[128 = 0]
0: [120  40 128 110 149  92 191 114 146 202  61 111 105 138 177 100  15 162
  71 143 222 105 111 123 209 122 102 119 140 132 134  53 144  91]
1: [121 120 115 121 162 112 123 152 151 113 196  80 134 113  91 122 101 146
 123 116 104 120 166  81  90 153 128 140 124 125 120  63 130 135]
2: [143 112 146 139 157  98 133 140 132 114 138  90 105 115 124 135 100 141
 109  93 159 134 140 101 114 111 140 141 159 159 145  90 147 143]
3: [119 133 120 130 184  40 120 113  90 136 164 133  97 146  78 135 161 137
 179 139 125 109  71 128 159 128 107 119  98  86 133 119 123 141]
4: [119 141 133 152  57 155 125 153 126 128 109 182 207 144 104 111 160 128
  77 131  75 111 105 140 165 110 108 155 183 155 155 106 129 125] : 2 1 3
5: [129 119 128 167  83  67 104 136 154 157 133 125 178 116 115 116 159 124
  58 103  92 126 121 134 170 128 125 158 208 153 173  96 129 128] : 4 2 1
6: [131 137 132 133  80 156 139 124 117 134 117 158 175 128 158 114 122 126
 145 136  92 137 122 136 131 127 169 126  69 137 101 157 123 128] : 4 2 1
7: [162  99 143 127 108 186  99 153 127 152 154 179 138 139  50 142  99 155
 166 129  62 123 131 121 115 146 123 133 101 125  89  98 115 139] : 6 1 4
8: [106  69 113 100 144 142 213 111 137 167  45 119  67 140 225  94  17 151
  98 157 252 103 131  97 205 133 127 129 105 159 159  87 161  62] : 0 2 6
9: [127 125 108 140 164  57 137 122  77 136 136 136  95 159  97 128 181 126
 163 113 139 101  75 140 143 135 101 129 135  63 126 108 124 125] : 3 2 1
10: [102 130 110 119 140 126 134 127 124 127 108  90 127 120 179 128  88 134
 118 135 165 139 139 103 126 131 147 128 145 158 154 133 148 100] : 2 6 1
11: [106 142 105 145 117 125 115 139 129 121 125 134 162 137 138 121 127 130
 146 136 114 132 119 113 128 130 143 103  81 123 145 139 127 139] : 6 10 2
12: [149 105 136 158 105  88 122 162 170 158 127 143 165 111 116 142 120 117
  96 106 124 123 126 114 151 123 137 125 149 113 167 125 132 138] : 5 11 2
13: [124 100 124 130 139 162 108 120 109 124 111 200 143 124 103 145 169 150
 104 130 129 124 105 145 146 118 122 144 210 120 156 103 160 135] : 4 12 5
14: [119 109 112 128 129 101 124 144 166 130 135 112 118 119 143 119 120 153
  92 114 115 135 124  95 139 129 126 128 164 154 175 108 152 127] : 2 12 10
15: [123 118 133 130 136  78 122 151 150 121 155  77 112 115 116 131  83 142
  92 119 136 120 126 111 118 121 126 135 158 159 154 120 148 124] : 2 14 10
16: [115 124 122 126 159 160 146 127  90 121 103 161 114 148 145 125 192 107
 142 126 181 107 132 157 136 136 122 160 177  87 186 131 152 131] : 13 9 10
17: [107  72 100  77 114 168 238 100 126 191  42 102  83 130 237  83   1 141
  96 175 224 107 122 101 192 126 110 129 114 147 160  65 131  80] : 8 0 10
18: [160 121 124 160 106  89 107 132 152 144 149 144 160 104 128 123 155 128
  78 120 117 120 113 140 164 124 119 162 200 100 142  91 121 140] : 5 12 14
19: [141 155 147 116 121 219 138 132 112 139 115 128 126 133 135 126 118 144
 147 145 144 107 144 132 116 135 127 152 104 151 111 130 130 138] : 6 11 10
20: [135 139 139 164 103  60 112 138 190 142 118 148 198 120  96 114 192 123
  28 105  90 113 111 177 178 125 115 161 211 105 141  99 143 123] : 5 18 4
21: [ 96 176  98 121 146  48 126 113  96 144 159 103 117 160 153 132 175 122
 203 131 132 132  77 120 180 114 120 108  54  61 150 155 127 127] : 3 9 11
22: [124 142 107 157  80 205 145 126 125 133  85 180 154 149 145 132 113 125
 148 134 128 119 135 143 131 139 141 146 148 158 148 127 110 124] : 19 6 11
23: [106  89 125 116 130 176 148 102 152 140  76 129  98 123 173 113  46 143
 126 144 187 124 146 112 159 138 126 134 129 145 136 103 141 102] : 10 8 19
24: [122 130 114 114 159 164 158 128 103 126 106 145 117 142 163 150 196 130
 131 125 155 113 107 143 134 107 132 152 128 111 168 112 125 105] : 16 13 19
25: [154 129 114 137 171  24 116 109  66 123 171 128  68 159 130 144 169 127
 182 126 137 126 101 111 169  93 113 130  97  73 140 129 166 135] : 3 9 21
26: [138 128 128 145 142  23 140 139 150 128 171  39 105 105 151 129  99 142
 113 112 124 150 124  86  94 117 127 132 123 159 153 121 161 112] : 15 2 14
27: [146 105 145 143 131  76 102 134 142 111 175  79 133 119 134 124 129 135
 125  93 117 131 128  86 147 133 129 117 152 113 140 103 134 111] : 15 14 2
28: [146 131 127 113 134  72 103 125 133  99 164 137 116 146 111 127 113 140
 129 127 144 132  95 115 125 147 141 140 179 147 152 139 147 115] : 15 14 27
29: [140  79 130 124 122  90 146 141 165 149 137 103 120 133 152 124  79 146
 100 140 164 114 119 103 130 123 136 146 137 149 159 103 134 120] : 15 14 2
30: [125 117 123 123 181  25 106 124  93 117 152 134 108 183  76 137 198  96
 187 111 140 111  70 141 173 149  83 109  96  64 130 107 151 145] : 3 9 25
31: [122 131 111 137 137  49 139 135 141 113 181  50 110 124 136 133 101 120
 140 114 104 145 120 102 134 128 122 107 101 133 141 131 144 124] : 26 27 15
32: [146 100 151 124 112 182 103 142 117 129 167 104 142 135  60 140  71 151
 168 130  67  98 142  77  97 131 105 118  88 160  68  73  95 133] : 7 1 19
33: [143 135 102 143 181  51 106 127  88 108 152 125  85 160  99 120 200 127
 174 133 114 112  89 144 161 148 105 123 102  47 115 106 146 147] : 9 30 3
34: [119 162  93 156 111  58 112 114 134 111 142  58 135 139 147 115 121 113
 125 109 109 164 144  88 106 114 162 104  98 138 159 176 163  97] : 31 26 11
35: [147  94 134 108 163  78 115 137 138 130 157 102 135 112 132 140  94 141
  92  99 137 131 147  94 118 129 136 137 148 154 156 112 146 125] : 15 2 14
36: [144  98 154 102 133 107 106 150 137 116 193  92 112 118 118 120  93 144
 151 126 106 124 112  86 129 117 116 137 153 123 137 104 135 129] : 27 15 35
37: [131 144 114 154 159 107 144 126 102 132  90 135  84 132 133 127 199 120
 115 142 153 111 114 146 147 115 124 140 170 111 138 130 132 125] : 24 16 9
38: [110 131 120 142  66 206 146 148 120 162 107 173 168 136 138 136 132 143
 175 151 103 122 133 112 169 122 157 115  67 129 126 138 114 135] : 6 22 11
39: [130  91 160 138 104 164 105 133 128 118 180  89 147 139  81 142  68 171
 185 134  71 129 162  96  91 144 111 115  79 159  85  82 102 112] : 32 7 1
40: [ 89  64  99 119 135  72 204 123 144 210  45  76 101 128 221  96   1 161
  83 149 250 122 110 127 195 122  84 132 132 153 108  53 136  83] : 0 8 17
41: [115 131 118 141  81 221 148 133 130 151  80 144 153 132 168 141 113 131
 130 116 146 132 160 135 150 125 145 150 142 168 165 132 127 109] : 22 19 38
42: [142 109 146 136 136 117  98 151 124 130 191  75 126 124  90 153  83 155
 140 119 102 119 151 102 118 139 112 136 113 153 111  69 119 117] : 1 36 39
43: [ 92  63  91  72 151 128 210 122 116 196  32  96  96 135 237  81  10 155
  96 153 233 126 122 110 186 133 116 133 122 121 126  82 136  75] : 17 8 40
44: [130 142 132 140 173 159 140 124 128 112  97 148 103 131 143 125 215 119
 126 136 132 105 133 163 169 140 109 161 177 116 167 108 147 143] : 16 37 24
45: [113  92 117 133 156  91 124 157 152 128 149  85 119 120 130 135  83 140
 127 102 128 119 137  98 123 132 131 141 154 149 147 107 145 112] : 15 35 2
46: [131 122 127 137 121 146 142 165 118 119 150  93 115 135 123 139 129 135
 188 138 140 123 150 100 112 135 129 122 102 168 131 132 106 125] : 11 19 42
47: [ 98  57 100  94 124 103 229 108 156 189  39 101  72 116 233  89   1 146
  85 155 241 119 132 109 214 147 101 119 122 145 112  99 134 102] : 43 40 8
48: [118 187 122 131  87 184 132 136 131 120 126 118 163 131 135 124 158 101
 160 137 101 143 135 141 131 124 131 100  62 122 124 205 142 136] : 6 11 38
49: [137 196 131 154 117 167 144 123 132 150 125 104 138 132 172 131 152  98
 169 150 132 143 131 136 112 100 165 118  59 129 122 192 116 122] : 48 6 11
50: [120 173 101 152 130 126 144 142 128 122 148 111 162 148 182 124 169 123
 141 137 124 164 126 130 150 127 176 122  92 118 177 174 128 124] : 11 49 48
51: [113  83 152 117 122 176 110 161 122 116 182 135 152 123  88 126  91 151
 202 130  61  93 129  85 105 148 106 117  99 147  87  73 134 125] : 32 39 7
52: [106  60 138 107 116 111 192 104 167 183  61  89  96 112 194  88  34 142
  75 182 217 119 115 117 182 134  87 116 139 141 124  53 147 101] : 0 40 47
53: [120 148 113 143 157  64 136 114 138 104 139  56 147 116 144 124 130 117
 136 129 144 148 152 113 105  96 146 141  90 146 143 157 118 107] : 34 31 26
54: [138 175 121 150  99 158 150 118 144 134 132  87 146 130 161 128 133 104
 170 126 133 159 136 127 122 108 155 108  77 108 137 200 115 144] : 49 48 50
55: [150 118 114 110 153 108 105 130 120 115 166 136 128 138 113 135 129 137
  97 105 148 135 131 135  99 129 106 115 147 142 120 108 143 139] : 35 28 2
56: [110 146 111 124 129 153 146 132 104 123  99 169 126 160 158 117 117 115
 160 144 147 135 107 143 148 132 135 135  85 124 144 165 126 136] : 11 6 22
57: [128 154 126 142 177  45 126 136  82 130 138 147  87 154  82 134 200 108
 169 134 106 131  96 132 191 135  97 106 117  81 119  93 133 157] : 33 3 30
58: [127 135 129 188  71  40 102 121 169 136 130 132 175 136 126 128 203 128
  16 113  89 118  92 150 208 124 122 152 239  97 199 108 129 144] : 20 5 18
59: [125 143 123 106 146 129 149 143 154 111 133 102  90 122 150 127  95 144
 111 118 143 156 162 138  89 145 106 133 124 162 151 149 139 106] : 10 15 45
60: [127 155 119 125 144 150 133 117 101 105 101 169  96 129 147 139 214 125
 111 133 168 122 123 158 163 115 127 156 169 120 163 142 137 140] : 44 37 16
61: [115 107 108 110 143 130 163 118 128 144 123 103 104 104 178 114  72 133
 122 141 177 133 132 122 132 121 134 137 115 144 144 119 148 130] : 10 23 29
62: [116 141 124 124 137   7  99 148 164  96 185   8 126 122 135 128 103 118
 119  97 108 158 146  88 105 115 162 144 101 156 169 167 144 122] : 26 31 34
63: [127  88 140  57 150 105  89 134 136 105 168 158  87 113 113 118  90 113
 106  86 133 136 133 120  74  98 143  86 132 150 146 155 151 114] : 55 35 28
64: [120  87  96 126 105 178 168 123 137 146  65 152 134 133 186 125  80 136
 128 145 154 130 134 120 172 148 127 132 161 128 139 102 133  97] : 23 41 22
65: [130 113 155 119 161 120 113 143 133 120 152 142 118 121 106 151 138 130
 103 107 128 139 145 121 117 132 126 132 138 134 150 133 156 119] : 55 35 2
66: [123  91 135 110 131 181 122 143  91 137 149 165 144 152  80 159 115 153
 167 138  70 113  97 107 118 145 137 119 125 108 118  68 117 135] : 7 51 32
67: [122 164 128 147  66 178 148 121 132 153 117 147 183 133 157  98 143 114
 130 160  80 140 128 135 122 131 152 107  83 119  93 181 102 127] : 6 48 38
68: [122 141 133 138 170 151 130 108 109 108 104 148 105 133 147 111 204 119
 134 122 164 106 113 161 151 123 136 156 169 120 165 114 145 119] : 44 60 16
69: [123 131 141 128 139 141 140 148 121 115 144 135 142 130 133 152 126 118
 163 128 111 125 129 112 136 116 122 139 109 128 158 140 145 121] : 11 65 46
70: [134  92 136 121 107 146 110 121  89 141 148 195 152 153  69 142 151 128
 154 149  71 114 108 109 142 127 101 107 118 137  95  98 114 146] : 66 7 51
71: [116 121 117 105 137 252 165 120 112 132  72 150 127 134 189 136 110 149
 155 147 164 145 148 143 117 126 148 139 138 145 136 147 124 115] : 41 19 22
72: [129 110 138 134  88 156 128 128 112 131 158 167 130 149  77 135 117 132
 166 127  73 115 104 128 122 156 136 116  86 124 103 143 114 134] : 7 70 66
73: [129 158 126 153 110  68 138 147 121 114 156  54 144 124 156 116 135 136
 131 136 116 153 117 131 123 118 140 118 108 128 168 179 154 107] : 34 53 31
74: [ 88  51 105  94 136 142 214  97 152 197  56  97  78 121 222  87   1 128
  80 175 253 110 103  89 204 124  96 103 130 132 127  71 113  91] : 47 17 43
75: [118 168 103 156 112 157 130 120 135 131 114 137 145 136 154 137 184 117
  96 140 129 129 147 117 152 136 162 137 116 122 173 163 104 106] : 50 11 24
76: [134 137 125 121 129  76 126 156 160 135 166  76 145 135 116 116 118 154
 139 126  96 132 101  97 101 136 160 114  84 150 139 143 141 126] : 31 73 11
77: [128 115 111 159 141  83 113 146 154 109 168  88 137 124 109 134 116 118
 137 107  94 121 102  81 146 148 131 136 125 140 185  87 151 140] : 27 45 14
78: [118 133 140 142 113 116 136 130 153 145 156  64 132 131 103 116  80 139
 169 122  99 113 117  95 105 132 148 135  85 160 119 101 127 120] : 76 42 46
79: [135 121 125 154 119  85 117 150 156 158 122 147 175 131 119 102 136 147
  52 139  99  99 117 134 180 141 124 156 180 114 142  93 130 125] : 18 5 20
80: [151 110 111 125 137  98 131 137 124 111 167 109 120 123 122 134 114 125
 113 121 121 116 131 121 116 133 112 127 151 139 128 113 118 144] : 55 15 35
81: [144 119 122 102 193   8 125 151 132 103 158 121  99 146  84 115 181  99
 177 126 135 131  71 129 156 135 102 125 109  76 126 122 153 136] : 30 3 33
82: [125  98 123  97 160  96  99 116 131  87 155 146  86 131 100 129  76 127
 114  99 158 163 152 145  83 129 119  84 146 154 156 164 140 130] : 63 55 65
83: [132 133 111 124 133  21 133 148 161  92 194   7 118 122 115 118 110 136
  90  75 108 153 138  96  92 138 151 118 136 155 151 131 128 123] : 62 26 31
84: [131 169 109 132 144 240 173 119 110 107  92 183 103 124 177 161 144 128
 153 124 164 134 126 120 106  93 168 151 139 149 159 137 142  97] : 71 24 41
85: [115  98 106 131  87 177 118 133 110 149 122 195 174 128 124 128 157 132
 124 126  79 105 129 104 157 117 112 156 160 121 159 105 152 110] : 4 13 22
86: [124 188 118 120 114 171 157 152 124 127 115 147 163 145 162 110 160 105
 191 136  94 153 136 133 112 125 180 117  24 105 137 208 145 113] : 48 49 54
87: [114 123 118 108 136 139 136 125 106 113 104 104 105 131 166 144  82 137
 102 102 155 156 142 108 105 110 146 120 152 163 215 158 165 115] : 10 59 61
88: [128 120 140 117 150 127 125 151 132  99 174  83 147 131 117 128 100 130
 186 122 106 126 119 109 106 145 128 130  78 119 117 111 123 120] : 78 46 69
89: [130 104 141 128 154  86 134 151 159 118 195  69 122 119 110 113  97 137
 104 105 135 134 146 101 114 143 112 131 149 143 140  99 140 132] : 15 45 35
90: [122  90 110  97 146 142 140 140 130 114 103  90  89 124 182 132 111 130
 141 124 180 130 127 125 107 108 151 125 101 147 144 142 146 110] : 61 10 59
91: [135 120 107 143 192  27 108 127  74  98 130 118  90 177 108 154 177 115
 197 132 133  99  79 131 154 143  92 119  89  55 172 100 137 142] : 30 33 3
92: [122 118 109  90 131 230 175 110 132 130  60 157 122 146 181 121 100 133
 138 150 184 133 147 145 135 128 132 141 140 153 129 103 114 109] : 71 64 23
93: [133 199 113 143 114 139 150 157 137 134 109 119 137 111 167 114 179 112
 124 134 145 141 111 131 143 112 145 141 146 119 157 184 114 139] : 75 50 54
94: [113 126 126 134 170  95 135 132 147 129 129  79  96 124 147 135 104 145
  83 108 175 147 145 130  96 119 146 149 140 158 141 126 146 112] : 2 15 59
95: [149 142  93 116 132 255 148 144 115  85  90 153 111 130 171 149 151 107
 148 129 170 135 164 125 101 122 161 149 124 175 159 180 141 108] : 84 71 41
96: [135 136 125 114 141 189 124 118 118 126 110 136 105 120 140 159 135 118
 136 133 141 125 129 141 121 117 143 139 123 151 134 171 141 119] : 19 69 56
97: [128 156 129 160 156 125 137 135 116 133 115 114 115 128 169 146 197 128
 156 110 145 119 103 150 169 123 122 141 170 114 173 118 126 120] : 68 37 44
98: [152  87 158 140 115 196 104 162 114 135 191 122 169 126  61 126  85 148
 168 133  68 118 141  62  90 153 111 121  95 149  81  64 117 143] : 32 51 39
99: [130 132 150 141 130 119 129 144 134 134 170  86 146 143 106 131  84 138
 194 125  77 123 157  76  84 113 127 100  49 151  89 135 111 139] : 78 88 39
100: [125 137 150 136 153  14 120 129 170 114 179  25 122 129 129 121 110 132
 111  99 113 170 138  80  98 120 126 148 128 137 173 151 144 134] : 62 26 83
101: [117 132 137 102 147 122 115 131 138 126 129  98  97 107 150 120  74 143
  82  90 179 140 135 115 109 139 130 128 149 138 161 153 155  81] : 94 10 59
102: [145 125 115 131 175  55 118 122  71 120 167 112 100 145  87 112 170 124
 185 152 140  97  79 141 158 136 104 117  77  49  79 122 111 153] : 33 3 9
103: [143 145 119 125 141 145 121 123 103  92  99 156 126 154 154 138 169  96
 130 146 157 106 108 156 164  98 136 162 127  93 164 117 121 100] : 24 68 60
104: [120  86 136 130 134  81 144 140 136 146 146 107 145 128 138 124 119 123
 104 125 106 127 125 105 141 124 126 126 138 146 152 111 136 101] : 14 45 35
105: [121 149 126 116 134 159 130 121 109 115 107 157 132 135 148 143 148 115
 164 131 137 145 123 117 108 128 157 131 116 145 167 160 137 117] : 96 69 56
106: [120 124  89 122 146 136 120 144 144 119 111 105 134 122 187 131  72 146
 123 115 153 153 137 100 123 138 123 137 134 152 161 148 154 124] : 10 61 87
107: [125 129 112 177  94  47  71 120 171 171 127 146 183 126 131 118 194 109
  24 116  95 108 122 147 189 120 134 155 229 139 165 127 135 149] : 58 5 20
108: [142 170 123 147  73 124 115 134 149 167 121 161 165 136 136 138 182 126
  89 133 114 142 110 146 136 130 150 167 158 125 156 153 131 128] : 75 93 18
109: [144  99 144  97 146  95  94 129 135 111 134 121  99 109 110 133  69 138
 115 109 124 163 139 125  85 113 132  99 135 137 153 157 162 122] : 82 63 65
110: [137  94 160 121 102 158 102 155 123 133 207  99 145 108  84 129  74 154
 202 133  66 118 134  86  83 146 126  96  48 151  66 102 133 124] : 39 51 32
111: [130 132 121 131 163  94 151 157 142 126 175  69 139 108 124 113 113 143
 145 104  94 132 130  97 107 121 131 137  98 138 128 141 130 134] : 76 31 88
112: [123 120 110 125 144 205 145 114 112 105 129 155 141 118 127 144  99 140
 159 137 140 106 158 130 116 118 131 161 135 133 120 132 125 119] : 19 96 69
113: [115 156 128 118 116 149 153 119  96 142  86 152 124 146 177 132 149 103
 148 127 149 153 107 159 163 132 142 108  91 137 143 160 121 131] : 56 105 96
114: [139 115 121 108 134  84 118 123 119 117 144 118 111 115  99 130 151 155
 121 135 133 111 100 115 111 124 131 118 151 123 161 139 149 121] : 28 80 65
115: [133 145 111 127 165  42 113 139  99 128 143 107 116 159  84 108 163 122
 156 137 130 109  98 131 147 160 115 131 120  77 118 115 122 130] : 9 3 33
116: [136 174 106 146 111 129 133 130 137 128 103 135 154 128 163 141 169 107
 113 138 130 144 138 152 150 123 132 167 130 106 173 157 138 126] : 75 93 108
117: [133  95 175 129  99 179 122 145 124 128 192 114 148 127  66 137  58 158
 168 132  73 111 141  72  84 167 123  91  87 142  74  92 105 113] : 39 32 98
118: [120 126 110 132 134 255 190 118 110 111  76 150 108 136 159 127 129 142
 141 130 186 141 133 131 128 124 164 147 148 155 155 169 154 103] : 71 84 95
119: [133 116 122  68 148  83  85 114 125  88 141 160  91 127 142 124  72 119
  94 115 173 151 156 110  39 138 139 100 148 146 142 173 153 119] : 82 63 109
120: [146 142 107 124 171 161 144 102 115  99  82 152  72 144 157 126 182 138
 142 128 166 117 119 149 156 121 118 161 183 114 148 117 125 138] : 68 60 44
121: [114 129 131 120 139 255 166 119 119 115  90 178 120 123 193 154 165 131
 131 170 154 122 151 142 134 121 134 143 145 125 176 125 128 100] : 71 84 118
122: [105  75 140  98 123 100 193 105 143 192  58  95 107 124 227  92   1 152
  95 163 250 120 119 123 196 148 100 137 139 139 126  71 127  84] : 40 52 47
123: [151 139 146 143 162 232 120 120  96 103 121 186 102 119 117 171 201 150
 128 141 151  90 168 125 114 125 122 180 218 138 130  64 126 123] : 13 44 120
124: [101  77 102 123 109 154 159 112 127 147 103 168 120 141 117 104  90 143
  97 167 139 102 106 120 173 121  91 132 145 120 145  80 147 114] : 64 23 85
125: [130 139 145 129 164 255 144 146  97  81  59 175 100 101 142 181 205 134
 165 157 185 119 161 179 100 108 140 144 184 147 129 109 126 135] : 123 121 84
126: [121 155 129 134 186  48 129 119  95 114 122 111 100 143 122 120 175 117
 135 143 166  93 101 141 159 138 108 140 129 106 119 123 134 143] : 115 9 37
127: [127 158 121 143  97  68 161 109 100 130 135 131 125 164 143 113 145 104
 214 130 108 125 100 126 162 131 142  99  65  80 119 159 132 142] : 21 11 56
128: [157 144 132 128 180 255 157 142 107  77  94 160  80 121 157 160 164 135
 184 126 162 127 165 136 109 104 144 167 165 187 164 125 148 104] : 84 95 125
129: [130  98 116 114  95 150 136 109 122 162 101 153 141 129 121 109  73 146
  92 151 142 104 109 140 131 137 118 101 120 124 103  80  91 128] : 124 64 23
130: [ 98 147 134 143 132  88 113 147 144 108 179  60 148 100 131 147  94 123
 156 117  85 152 140  97 108 128 137 119  78 158 148 142 136 125] : 111 31 76
131: [138 168 110 138 127 132 176 147 100 128 134 142 142 161 160 100 150  93
 209 144 138 156 101 118 135 114 155 121  23  99 126 175 132 112] : 86 127 49
132: [118 151 113 139 122 100 122 111  84 111 119 123 128 157 185 113 144  94
 206 157 121 131  75 111 173 111 116 105  33  70 158 168 140 133] : 127 21 131
133: [141 135 138 129 154   1 123 165 159  89 200  39  94 108 100 130  99 126
 109 103 108 153 139 127  46 133 129 123 114 157 125 120 133 130] : 83 26 100
134: [130 116 107  83 165  78 125 103 117 105 142 158 108 133 126 143  77 115
 104  73 170 174 153 116 101 132 129 127 140 156 164 148 135 107] : 82 119 109
135: [125 120 136 133  78 206 129 126 103 148  90 174 172 139 135 132 158 121
 132 120  92 109 116 129 156 121 132 140 146 146 135 130 134 123] : 85 22 41
136: [112  68 115 123  94 141 166 116 127 174 108 157 148 145 151 120  96 146
 130 131 142 124 108 109 173 129 101 130 133 114 118  73 136 105] : 124 64 129
137: [126 135 111 134  94 120 158 135 112 116 135 136 173 164 141 137 107 146
 164 105  80 135 125 115 119 117 141 127  74 127 166 163 133 107] : 11 69 6
